[ 137  -68 -195  442 -204   93   19 -184   47  282  298  389  238 -194
 -315  122 -231  -54 -299  -77  266  -20 -116   52    1   74  325  -25
  161 -249 -349   41 -125   29 -255  -94 -197  350 -459  -15  -53 -169] | (29)
[-205  -97    3  -28 -315 -228 -198  -94   35  -34 -261  285 -113   44
 -176 -198  146 -272  172  115    0 -233   27  113  -19 -371  -73   75
  524  -25  278  -74  193 -270  176  144  155 -382    5 -141    4 -170] | (13)
[ -62  102   10   30  279  279  170  -18 -394  219  164   16   11  218
  214   20   59  204 -108  159  327  136 -266 -148  118  414  189 -248
 -105 -341 -342  -99  -92  -96 -577   13 -236  100 -214  173 -164 -162] | (13)
[  74  265  -73  252 -619  196 -727  -71 -154  599  586  168   53 -647
 -515  268 -437 -283 -216  273  162  -70  392  504   44 -423  -42  -80
  143   38  -40  148 -466 -169  512   91  359   32 -609 -793 -186  341] | (33)
[  90  -63  330 -342   35 -103  139  148 -343 -129  -75  377 -158   92
  -71 -252  152   80  132   96   30  -62 -152   50  128   12   -7  124
   71    1  250  118  171 -370   11 -160  167 -313  310  226  178 -135] | (28)
[  90  171 -144  315 -571   39 -484 -110  -10  510  314   68   99 -554
 -510  250 -372 -309 -265  256  153  -25  267  337    5 -264    0  -76
  164   13  -49  146 -396 -134  464   64   81  106 -599 -604 -145  228] | (29)
[-123  165  119  -68 -134 -151    1   16  -43  -54 -236  198 -322   10
  192 -329   69 -243  179  342   11 -236  120 -147  -57 -158  -75  113
  435 -214  182  -71  231 -259   61 -207  -36 -245   57  217 -167 -170] | (33)
[ -36 -265  148 -267  146 -180  121   88 -159 -311  -45  505  -92  257
  253 -463  328   30   77   -7   41 -285  182   54 -258 -164 -178  -20
  231 -208  203 -219  320 -458  -54 -138  135 -425   51  326  153 -195] | (15)
[-139   38  161 -211   97 -217  204  137 -103  -53 -364 -162 -159  316
  139  -63   71 -196  105  168   29  161 -162 -220  106  159  -62  111
   82   52   85   87  124  -63  -82   -2  -57 -159  294   40  -25 -124] | (12)
[  63  103  284   54    7   30   90  -52 -309    4   63  420  -85   21
 -139 -132  158  169  220  103   81   30 -430   48  376  144  194  115
  156  -46  254  164  149  -86 -196  -95  138  -57  254  318   43 -186] | (23)
[ 354 -242 -134  192  170  -16  321  241  150   25  134  -18  184  169
  124   98 -200  -29 -604 -138  283   27   39 -174 -193  380  206  -87
 -250 -341 -607  125 -163   20 -507 -326 -638  366 -389  196   -3 -165] | (13)
[ -96 -468  129 -257  421 -275  565  -18 -134 -411 -222  576   76  548
  215 -376  370  137   96 -269  108  -27 -253 -206 -153  172    3  109
  177 -155   36 -225  503 -238 -460  -85   39 -248  337  564  339 -418] | (12)
[-284   63 -129  -92 -212 -313  202 -305 -110  317 -497 -106   21 -186
 -336   89 -134 -352  -11  381  145  223  -72 -235  -81  103 -105    3
  307   65   31 -114  -16 -266  392  178 -133 -108 -177 -215   49  -32] | (11)
[ 125  -61 -232  500  -97 -140  -15 -187  146  328  201  -37  331 -241
 -244  331 -209 -148 -426   62  270  221   62   66  -82  226  -23 -134
  -32  -61 -229   29 -271  121   63   62 -250  355 -600 -207   12  145] | (21)
[ 188 -247  198  107  199  -30  169  188    4 -339  225  552   47  400
  200 -273  221  137   12 -325   43 -147 -185   69   82   41  201  134
   71 -178   25  112  273   33 -541 -250   56    8  232  441   93 -324] | (13)
[-111 -274 -329  210 -108 -197   -6  -88  239  170 -137  -88  212  111
 -117  190 -118 -307 -370  -42  245   32  111  -58 -247    5  -36 -117
  174 -141 -360 -131 -103  -33 -126  197 -308   51 -469 -318    0  -85] | (21)
[ 204 -338   -9   51   12 -487  407   51  252 -164 -244  194  161   54
 -135  -37  -76 -229 -281 -117   62   73   38 -148 -214  145  -61  199
   60   26  -31  106  136  -68   94 -243 -250   90  -12  203  279 -114] | (12)
[ 202 -100 -257  485 -310 -172 -180  -22  331  280  191  -69  278 -257
 -299  313 -324 -330 -499   -6  179   67  243  152 -143  -15   -2  -53
   22  -30 -253  151 -317  117  167  -15 -257  322 -604 -387  -43  134] | (13)
[-567  110   37 -112  -69 -117  -15 -417 -358  151 -433  194 -157  125
 -115 -146  330  -67  475  363  121   50 -376  -99  204  -53  -84  -49
  583  -26  360 -309  282 -282   26  438  252 -456  135  -21  -34 -200] | (23)
[-293   68  298 -365  335  110  231  -82 -625  -86 -166  349 -237  383
  248 -349  447  294  418  227  153   -1 -446 -140  237  205   38  -78
  209 -210  219 -214  330 -371 -422   97  175 -431  357  435   18 -306] | (23)
[ 233 -133   37  354   24   -5   43  -15    0   57  355  355  239    4
 -172  108  -38   83 -200 -184  174   97 -191  150  145  169  186   36
  -40  -63  -94  175  -50  133 -273  -89   -4  255 -135   90   92  -70] | (21)
[  61 -152  -65   98   17 -150  285  -17   32   98 -153   50  118  105
 -154  114 -112 -110 -235  -20  205  147 -226 -181   20  267  152   53
   39  -92 -259   87  -10    0 -253  -49 -312  159  -90   61   73 -184] | (28)
[-220 -125 -371  224 -200  -69 -287  -65  215  289  105 -125  154   29
   26  184 -228 -436 -351   40  230  -39  434   49 -364 -222 -149 -172
  215 -176 -404 -231 -192  -34    0  219  -89   26 -638 -584 -183   57] | (33)
[-156  162  -62   -7 -371   12 -344 -109 -158  316   59  146 -124 -296
 -174  -43 -142 -278  -19  361  132 -166  281  140 -104 -310 -113  -75
  349 -127   28 -109 -113 -345  319   65  135 -220 -372 -361 -162   64] | (33)
[  13   36  184   10 -403 -196 -275   67   -8  100   56  198   28 -112
 -458   88 -149 -316  126  -34 -102   98  -48  294  256 -302    9  278
  188  367  335  355  -39   21  393   76  470 -103  241 -447   81   61] | (11)
[-405    4  -38    9   58 -106   93 -254 -193  177 -231    5   55  247
  -72   85  112 -119  187  106  162  267 -335 -129  152  132   -6  -19
  261   42   35 -152  113    3 -155  365  147 -119   75 -160  -12 -136] | (12)
[  56   75 -228  388 -180  -84   53   -3  285  230  -51 -134   29  -60
   22  137 -305 -360 -343  146  199    2  104 -219 -119  117  141   15
  172 -261 -405   63 -133  127 -180 -172 -483  334 -419  -64 -250 -110] | (33)
[  41 -124   64  -28  168   31   42   81 -190  -50  243  302   48  171
  206 -174  126   81 -104  -21  161  -75  111   82 -131   44  -44 -120
   -5 -216  -69 -116   47 -214 -217  -96   46  -93 -168  139   23  -77] | (15)
[-247 -115 -137 -114  167 -113  163 -121 -173  107 -244  -66    5  183
  181  -63  141  -70 -125  244  262   30   58 -187 -236  173 -173 -248
  141 -258 -168 -335   36 -327 -132  160 -249 -211 -326   21  -13  -93] | (21)
[  36 -130  118 -273   32 -162  111  156 -170  -31 -157   78  -83  114
   -3 -101   43  -80  -99  122  109  -20   41  -30  -69   45 -106    6
   21  -51    5   25   33 -330   22  -69  -66 -244   21   12  114  -64] | (28)
[-390 -178 -156  -75  194 -106  295 -382 -295  179 -256  177  139  191
  -61    3  178   31   29  127  315  182 -274 -210  -95  243  -45 -177
  253 -168 -135 -404  146 -258 -230  339  -49 -169 -188   40  120 -196] | (28)
[ 208  196  337  174  248  212   69  288 -161 -152  432  306 -141  304
  426 -201   72  151   99  -63   45  -20 -188  -11  295  197  250  138
  -76 -218  -19  251  125  207 -608 -401   78  198  282  452 -207 -189] | (33)
[ -59  216   76    5 -479 -121 -527  171   87  129   19  -24 -262 -183
  -51  -71 -163 -485   48  305  -70 -227  431  220  -29 -503 -197  110
  343   43  227  137  -85 -167  448  -44  233 -262 -113 -465 -239  135] | (33)
[ 381 -189   11  350   57 -242  196  165  274  -94  140  115  189   40
    7   71 -102  -92 -388 -141  113   65   36  -11  -59  237   54   93
 -121  -84 -139  244  -45  159 -157 -311 -323  319 -171  214   90  -35] | (21)
[ 170   -2 -119   91 -721 -184 -463  120  269  230   48  187 -101 -487
 -431   14 -428 -570 -304  190   21 -359  556  246 -239 -583  -67  152
  377  -45  -51  181 -198 -295  554 -192  -15 -109 -436 -526  -90   84] | (33)
[-436  191  -27  -40  150   49   30 -233 -299  142 -106  103 -178  166
  360 -207  188  -64  220  378  205  -27    7 -208  -80   55 -125 -166
  368 -317   -5 -406  180 -230 -203  135   44 -231 -153  119 -228 -136] | (33)
[ -65  -87   84  104  259 -128  298  -32  -50 -158 -138  198  -14  357
  250 -169  249   56   72    4  130   38 -279 -196   72  261   69   19
  159 -200   21  -69  255   15 -441  -60 -156  -17  122  424    5 -273] | (21)
[ -28   95  238  108  299   83   44   93 -222 -135  265  229  -50  349
  405 -197  268  155  176    6   71   50 -150   33  179  170   21  -30
    6 -145  148    1  159   72 -400  -88  182  -17  164  315 -115 -108] | (15)
[  48   67  109 -122 -380  -29 -273   99 -133   86   37  301 -191 -202
 -188 -202  -63 -208   18  225   17 -285  214  205  -31 -361  -24   51
  292  -86  166   84  -17 -398  287 -131  141 -285 -113 -159  -67  -39] | (29)
[-102  -41   15    2 -146  -16 -135  -60 -161  165   -3  156   16   27
 -224   53   11  -87    4   76  145   18 -130  113  121  -66   38  -21
  189  -13   15   18  -31 -149  -45  177  107 -150  -73 -223    8  -74] | (23)
[  74  -37    4  241 -252  -84 -227 -117  -77  310  321  193  271 -248
 -507  306 -204 -126 -143  -47  127  245  -52  326  165  -46   -2   48
   -3  243   70  200 -225   62  262  173  322  127 -190 -464  129  187] | (12)
[ 382  243  339  360 -701 -149 -718  248  184   32  437  329  -93 -446
 -474   13 -177 -330  115   42 -253 -170  210  663  388 -581  -15  344
  205  372  664  649 -157  124  670 -207  575  -20  136 -409  -76  257] | (15)

[-135  -21  195  108  -11  140  320  194 -324  -56  112  213   32   22
   11   80   56 -187  168   -3   76 -119  145   77  -25  199  240   98
 -110  113 -164  131  112   76 -154  220  -61 -382 -128   73 -100  -40] | <20>
[  38  160  284  299  -53  -58  202  230    3 -160  197  174  -45  -50
  150  234  354   22  244   93 -222   20  234  135  -70  218   32  133
  -43   14 -209  -40   -9  -20   72  141    1 -237  -94  165 -193    3] | <20>
[-129 -188  307  -33  174  142 -186   92   54 -102  140    1  168  113
   96  286  330   14  198  196 -524  180   78  258 -118  155 -369  -31
   94 -204  -65 -220   26 -199  197  161   46  -94 -100  376  -14 -209] | <30>
[ -80 -140  -11  267  -98  109 -212  132  108 -265  -83   22  -14  -41
 -275   44  126   93   20 -151  -46  -88  309 -161 -221  139   83  175
  -90 -150   32   29 -189  -21  104  -96   30  -61  -20  -79 -167   96] | <19>
[ -73  -77 -240  157  -17  -80  -77  161  252  -29   46 -161    7 -179
 -152   58   27  -51  -42  146   -4  -40  159 -134  -74  -77 -153  168
  -56 -141  -25  193    7 -148  -19  -85   39   93  -84 -158  -68  195] | <19>
[  95   68  -87   96  -51 -291  -53  226  378  -38   58 -134  -83  126
  -90  242  254  336  251  -17  -79  190  250  116 -256  178 -368   -3
  231 -209 -117  -21   75 -279  -16   55   30  146   13    8 -128  -34] | <20>
[-339 -341 -113 -107  140  410 -339 -102 -234  -62 -212   41  207  162
 -387 -218 -198 -102  -98   92   49   13 -133 -187   27 -124  -42  -54
  -91 -103  227  -65  172  -43 -165  -69   48  149  -36 -153   69  -16] | <22>
[  57  114 -129  -14  -21 -430   88  327  315  199  297 -286   56  -59
   22  314  347  194  273  196  -79 -162  436   66 -255  249 -424   95
  -74 -165 -178  233 -197 -181 -188   56  -72 -189  -93   56  -81    3] | <26>
[-237 -182 -232  -55   77  142 -232  -70 -186   53 -274   -3   74  202
 -559 -312 -275   30 -148   31  387   43  -61 -269   62  -53   99 -141
  -56  -68  301   63   78   48 -167 -217  -22  272   71 -331  106  -29] | <22>
[-193 -272 -134  222   -6  335 -273  -57    2 -300 -316  114    4   49
 -451 -214 -233  -61 -204 -166  179  140  -59 -256    4 -212  192  115
  -31 -108  116  -88  201  -67   65 -124   88  250   20 -318 -124  131] | <19>
[  31  125 -257  341   97  -47  -34  106  245 -207  -30  -54  -50  -94
  -69   36  -20   36  -99  121  -25   99   48 -187  137 -117  -18  -23
   90 -192   30   45 -118  -41  108 -188   10  114   70 -108  -29   61] | <20>
[-140 -125 -158  -70  145  -34 -254   -3  109   99  -76 -145  105  125
 -292  -67  -28   76  -54  229   37  166  -43  -79   33  -88 -277 -114
   29 -184  160  -27   81 -144  -38 -137   18  296   22 -127   83  -57] | <22>
[ -20   25   61 -143  -15 -445   42  195  187  390  221 -226  140   45
 -201  107  290  135  151  255  176  -56  311   54 -159   83 -347  154
 -335  -43 -165   90    6 -170 -238   46  -88  -44 -102 -158 -139  -16] | <30>
[-141  -57  -12   11  -55  187  171  178 -288 -126  -57  202  -69  220
 -116   72  -36   47  311 -152   68   20   89  110 -189  336   86  -97
  273   29  -18  114  280  -34 -230  222    8 -110  -66   81    1  -74] | <20>
[ -67  -87 -142   92   67    4 -104   32  197  -55  -70  -60   88   65
 -219  -41  -52   25  -75   46  137  146  -21 -120   36 -274 -149  120
 -105 -135 -105 -108  239 -215 -132    0   35  157   -4 -271 -175   65] | <20>
[-187 -448 -155 -322  270   78 -382  102  419   62  151 -423  357   96
   36  328  155   11   85  203 -450   93   57  159 -229 -184 -856   69
   52 -436 -167 -114  144 -530 -119  209   63  -20 -132  190  -37 -126] | <26>
[-240 -357 -316    8   14  325 -324  128    4 -235 -125 -135  131   35
 -294   49  -75   42   40 -191  -75 -281  280 -224 -305  157  -86   56
   13 -273  133  188 -225  -65 -160  -48   12 -184  -39  -10   -2   34] | <28>
[  22  143  185  123  159  -89  348  185  -21  -28  178  121  -48   72
  223  239  125  -92  170  208 -148  305  -60  293  146   99  -75 -125
  263  -19 -188  -24  241 -100  120  207  -24  -70  -44  245   16 -189] | <26>
[-237 -231 -119   14  213  303 -164 -101 -115  -89 -199   41  193  118
 -337 -207 -270 -169 -233   56  202  113 -177 -212  204 -314   68   -6
 -155 -108   70 -111  182  -44  -84  -67   -8   99   16 -247  -17  -44] | <37>
[-188 -178  -97  224  288  451  -22  -68  -82 -329 -159  153   53   -1
   -6  -74 -312 -346 -256  128 -111  331 -386  -60  364 -363  122 -101
  221 -133   50 -119  308  -73  203   -8   79  151   15    7   69  -48] | <28>
[-123 -182 -315 -109  -50  -78  -37  252  146   74   57 -223   12   18
 -162  165   14   76  203    0   16 -106  249   22 -324  201 -319   42
  165 -165  -24  310   97 -229 -249   97   16  -11 -110  -19   19   66] | <19>
[-344 -371  178   70  117  551 -459 -193 -286 -221 -259  198  247  134
 -423 -289  -79 -135 -198   55  -34   31 -124 -248   87 -204  153   80
 -328  -65  217 -292   78   45   21 -129   70   97  -24 -172  -82    2] | <22>
[-247 -168   73   53  242  249   -1  -59 -227   17  -11   60  272  -49
 -192 -174 -154 -366 -278  240  158  -55 -103 -201  317 -304  190  103
 -439   -6   -8  -28    2   94  -43  -62  -77 -171  -62 -172  -35  -35] | <30>
[ -61 -102  -58 -172   38 -346 -231  264  247  262  240 -392  132   17
 -128  282  399  249  231  253 -229 -193  486   68 -349  425 -518  -51
  -40 -277   98  239 -462 -118  -21  -95  -79 -126  -56  210  102 -136] | <22>
[-271 -244 -419   46  372  392 -341 -197    0 -153 -292  -71  193   48
 -326 -280 -461 -226 -418  233   79  225 -398 -336  399 -503  -44 -192
   55 -253  287  -81  129  -59   42 -276   43  370   88 -250  192  -26] | <30>
[-119  -36  126  144  102   49  -39  -77 -109    8 -143  134  113   97
 -395 -248  -93  -84 -222   84  363  144  -59 -200  237 -248  237   81
 -363   27   10 -166  105   62    4 -127  -55  101   39 -352 -141  -27] | <30>
[   6  256 -324  234  -19  -93  251   84  -59  -49 -153  151 -185   98
 -233 -170 -250   63   24   41  425  198 -125 -153  181  -72  182 -128
  208   60   38  120  360   -2 -225  -69    5  301   65 -347    1   99] | <26>
[ -47  150 -579  -18  109 -263  173   70  103  241  -95 -164  -29   58
 -326 -197 -361    6 -116  215  565  122 -135 -229  228 -253  -88 -139
   72  -46   58  266  297  -98 -368 -144  -59  349   56 -474  104   86] | <37>
[ -54  -50  -86 -202  -72 -237   44  286   65  180  121 -151   15  212
 -158  247  218  279  418  -33   28  -67  363  177 -413  441 -370  -50
  159 -113  -80  192   64 -200 -298  190  -46 -103  -86   90   -9 -108] | <37>
[  51   64   93  249  -17 -259   99  134  279   22   82  -26  -37 -102
 -121   51  137  -32  -73  145  130  199  103   -4   67 -171  -32  221
 -172  -35 -200  -30  145 -147  125  -19    3  121  -41 -214 -226   99] | <19>
[ -80  125  281  251   48    7   52   18 -206  -15   25  220    9   -8
 -131 -114  141  -85  -37  287   30   99   -2  -59  214   36  228   -5
 -207   90   84  -80  -24  160  133 -130  -21   42  -11  -55  -30  -19] | <22>
[-295  -31 -393  193  243  391   44 -167 -423  -82 -306  177   96  -43
 -425 -518 -626 -406 -468  203  535  -24 -364 -514  568 -421  537 -133
 -204   66  307  165   99  288 -156 -327  -59  162   71 -478  180   92] | <30>
[-236  -67  208  226  138  502   62 -118 -531 -291 -267  472    7  187
 -257 -266 -252 -229 -114  -23  159  222 -271  -97  308  -47  526 -139
   24  118  153 -181  267  210   99  -19    5   46   33  -74   33 -113] | <30>
[-109 -269 -244   49   59  -17 -339   55  435  -38  -35 -269  133  -88
 -252   32   10   -3 -147  112  -46   92   71 -148  -98 -316 -378  227
 -125 -273  -58  -26  120 -333   -4  -77   85  236  -60 -243 -154  164] | <19>
[-129  -14  -41  124  133  214  -65  -67 -171 -172 -257  224  -64  248
 -282 -161 -200   28  -30   34  115  381 -249  -31  181  -33  117 -253
  293  -46  190 -152  319  -11   82  -71   45  356   86  -95  100 -118] | <30>
[-126  -79   11  166  238  280  122   34  -94 -216  -27  143   39   34
   80   45 -151 -261  -83  133 -118  271 -240   65  261 -175   59  -96
  205  -85  -52  -69  268  -73  125   95   30    7  -17  101   40 -104] | <20>
[-260 -301  192  -25  173  435   57  105 -383 -201  -15  161  156  156
  -55  114  -50 -215   80 -129 -111  -76   92   93  -51  243  183  -69
   46  -81  -12   39  -58   76   28  196  -71 -444  -68  283   48 -260] | <26>
[  -9  207  -66  167    6 -311   71  109   -8  191   44  -44  -29  -41
 -275 -121   72   61  -54  284  293  -34  165 -184  131   83  103  -42
 -207   16  133  181 -199  144  -31 -263  -94  101   38 -233   34   26] | <22>
[ -92  -47 -429   25   66 -115   46  114  198  124   10 -209   78  -85
 -198  -69 -192 -102 -121  180  289  -30   -4 -206   78 -300 -168  119
 -119 -104  -78  218  206 -183 -310  -46   -6  125  -52 -362  -58  174] | <28>
[-247 -128  -64 -133  -22  216   79  109 -439   15 -123  171    2  267
 -305  -69 -131   26  251  -89  204  -61   71   22 -167  365  117 -169
  172   58  143  180  218   56 -307  125  -30  -61  -64    0  120 -101] | <30>
[-130   91  115   83   71  -25  234  -32 -348  160 -113  238   -6  145
 -348 -303 -195 -151 -124  178  520  192 -170  -94  319 -105  359  -75
 -181  195   66    4  302  151 -105  -69  -76  160   19 -329    6  -52] | <22>
